Below is a small trained network, with its code and all its weights. Each question gives an input and a class and asks what happens when units are switched off, that is, made to give their printed mean instead of their output.

import numpy as np


def w(rows, s, z=0):
    codes = np.array(rows[::2]) - 128.0
    scale = np.full(codes.shape[1], s)
    scale[-1] = z or s
    return codes * scale


def f(y):
    return y / 2 * (1 + np.tanh(0.7978845608 * (y + 0.044715 * y**3)))


def log_softmax(a):
    a = a - a.max(-1, keepdims=True)
    return a - np.log(np.exp(a).sum(-1, keepdims=True))


def net(x, mask):
    res = np.array(x, float).reshape(1, 8) / 4 @ E
    y = f(res @ A[0][:, :-1].T + A[0][:, -1])
    res = res + np.where(mask, y, B[0][:, -1]) @ B[0][:, :-1]
    return log_softmax(res[-1] @ U[:, :-1].T + U[:, -1])


A, B = {}, {}
E = w([
[127,129,128,128,129,128,128],'x0',
[141,248,127,136,127,129,151],'x1',
[189,121,14,103,150,106,138],'x2',
[128,128,127,129,128,130,129],'x3',
[128,128,128,129,128,128,128],'x4',
[130,129,128,129,128,127,127],'x5',
[140,112,137,90,82,183,215],'x6',
[128,128,128,128,128,126,129],'x7',
],0.011)
A[0] = w([
[120,231,218,145,112,132,136,136],'n1',
[104,63,202,140,114,135,101,205],'n2',
[157,143,116,111,108,123,142,107],'n3',
[128,200,115,170,157,93,85,176],'n4',
[105,69,193,136,118,148,115,191],'n5',
[148,177,127,130,95,152,228,97],'n6',
[124,108,133,97,106,167,250,202],'n7',
[155,199,49,105,139,125,144,111],'n8',
[108,160,190,160,117,171,104,234],'n9',
[149,55,161,101,115,156,163,164],'n10',
[155,191,59,135,137,133,114,158],'n11',
[120,138,167,162,111,111,91,183],'n12',
[138,119,132,168,151,98,44,254],'n13',
[167,32,42,122,123,120,126,138],'n14',
[99,72,114,133,142,99,52,175],'n15',
[135,162,128,151,127,118,116,137],'n16',
[132,101,160,133,107,153,140,149],'n17',
[127,84,69,120,131,139,125,133],'n18',
],0.013,0.0049)
B[0] = w([
[130,228,208,28,175,113,119,245],'n1',
[93,90,135,231,117,174,138,225],'n2',
[127,138,80,124,129,150,145,147],'n3',
[77,181,120,144,104,27,98,246],'n4',
[110,89,166,195,72,161,126,212],'n5',
[194,162,101,95,135,242,161,212],'n6',
[129,116,127,94,83,158,254,249],'n7',
[148,175,41,182,64,155,121,242],'n8',
[65,157,217,122,175,136,132,220],'n9',
[74,80,148,128,66,83,173,204],'n10',
[161,171,93,181,75,73,110,239],'n11',
[39,112,74,128,181,160,129,184],'n12',
[142,99,121,181,207,131,26,253],'n13',
[158,54,117,27,167,50,131,255],'n14',
[217,90,158,144,170,181,70,225],'n15',
[104,160,113,118,117,108,127,161],'n16',
[142,109,180,129,71,126,127,162],'n17',
[146,100,102,72,129,102,119,186],'n18',
],0.024,0.0097)
U = w([
[95,75,159,223,181,213,61,196],'0',
[232,81,90,90,211,85,59,151],'1',
[67,88,165,195,25,153,187,224],'2',
[136,69,103,3,102,70,192,66],'3',
[47,202,163,90,209,67,75,195],'4',
[127,182,60,227,51,49,80,160],'5',
[128,191,188,29,152,196,175,33],'6',
[209,171,30,154,71,201,170,4],'7',
],0.0044,0.0011)

Each question gives the input, the list of numbers given to net, and the class t.
The units are the neurons (one row each of A and B). Each row of codes is followed by its name. A weight is (code - 128) times the scale printed after its matrix; where a second scale follows, it is the last column's (A, B and U).
mask holds one flag per neuron, in row order. A switched-off neuron (its flag False) gives its mean, the last column of its row in B, instead of its output. The means were averaged over made-up inputs and are rounded, as every weight is.
A unit's drop is (log p(t) with every unit on - log p(t) with that unit switched off) / (log p(t) with every unit on - log p(t) with every unit switched off).
The circuit of an input: a set's keep is (log p(t) with only the set's units on - log p(t) with every unit switched off) / (log p(t) with every unit on - log p(t) with every unit switched off). Starting from the 12 units with the biggest drops (on a tie, the unit counted first), units are removed one at a time, each time the one whose removal leaves the highest keep (on an exact tie, the one counted first), for as long as the keep stays at least 0.8.
circuit, biggest first: the units of the circuit, biggest drop first
unit that matters most: the unit with the biggest drop
top k neurons: the k neurons with the biggest drops, biggest first
drop when u is switched off: that unit's drop, to one decimal
input [-4,1,-3,5,5,4,3,-8], class 6: circuit, biggest first -> (n1, n4)
input [-1,8,6,7,8,2,2,8], class 7: unit that matters most -> n6
input [0,1,2,6,5,-2,-2,6], class 5: circuit, biggest first -> (n1, n6)
input [-5,1,-1,8,-5,-7,7,2], class 6: circuit, biggest first -> (n6, n8)
input [0,4,0,-4,6,8,-1,-3], class 4: circuit, biggest first -> (n1, n7)
input [-4,0,0,8,6,1,2,-4], class 2: circuit, biggest first -> (n1, n13)
input [-6,6,0,8,-4,-3,2,5], class 6: top 2 neurons -> (n1, n2)
input [7,-1,-1,-3,-4,1,5,4], class 2: top 2 neurons -> (n14, n1)
input [-2,-5,4,-8,-1,-6,1,-3], class 3: top 3 neurons -> (n13, n10, n14)
input [-6,-6,0,-6,7,-3,-2,5], class 0: top 2 neurons -> (n2, n5)
input [0,1,-8,-1,1,-4,1,-7], class 6: top 3 neurons -> (n1, n4, n13)
input [0,0,-3,-6,0,2,6,3], class 2: top 3 neurons -> (n10, n14, n5)
input [-2,2,5,-4,-6,0,8,-7], class 7: top 2 neurons -> (n6, n8)
input [-3,0,5,3,-3,-2,-6,3], class 1: circuit, biggest first -> (n15)
input [6,4,5,4,5,-4,5,-4], class 7: drop when n9 is switched off -> 0.0
input [2,-3,7,5,-5,-7,-1,2], class 1: drop when n7 is switched off -> 0.1
input [1,-5,1,7,-2,-6,-3,2], class 1: drop when n14 is switched off -> 1.0
input [-2,3,1,7,6,6,2,0], class 7: drop when n14 is switched off -> 0.2
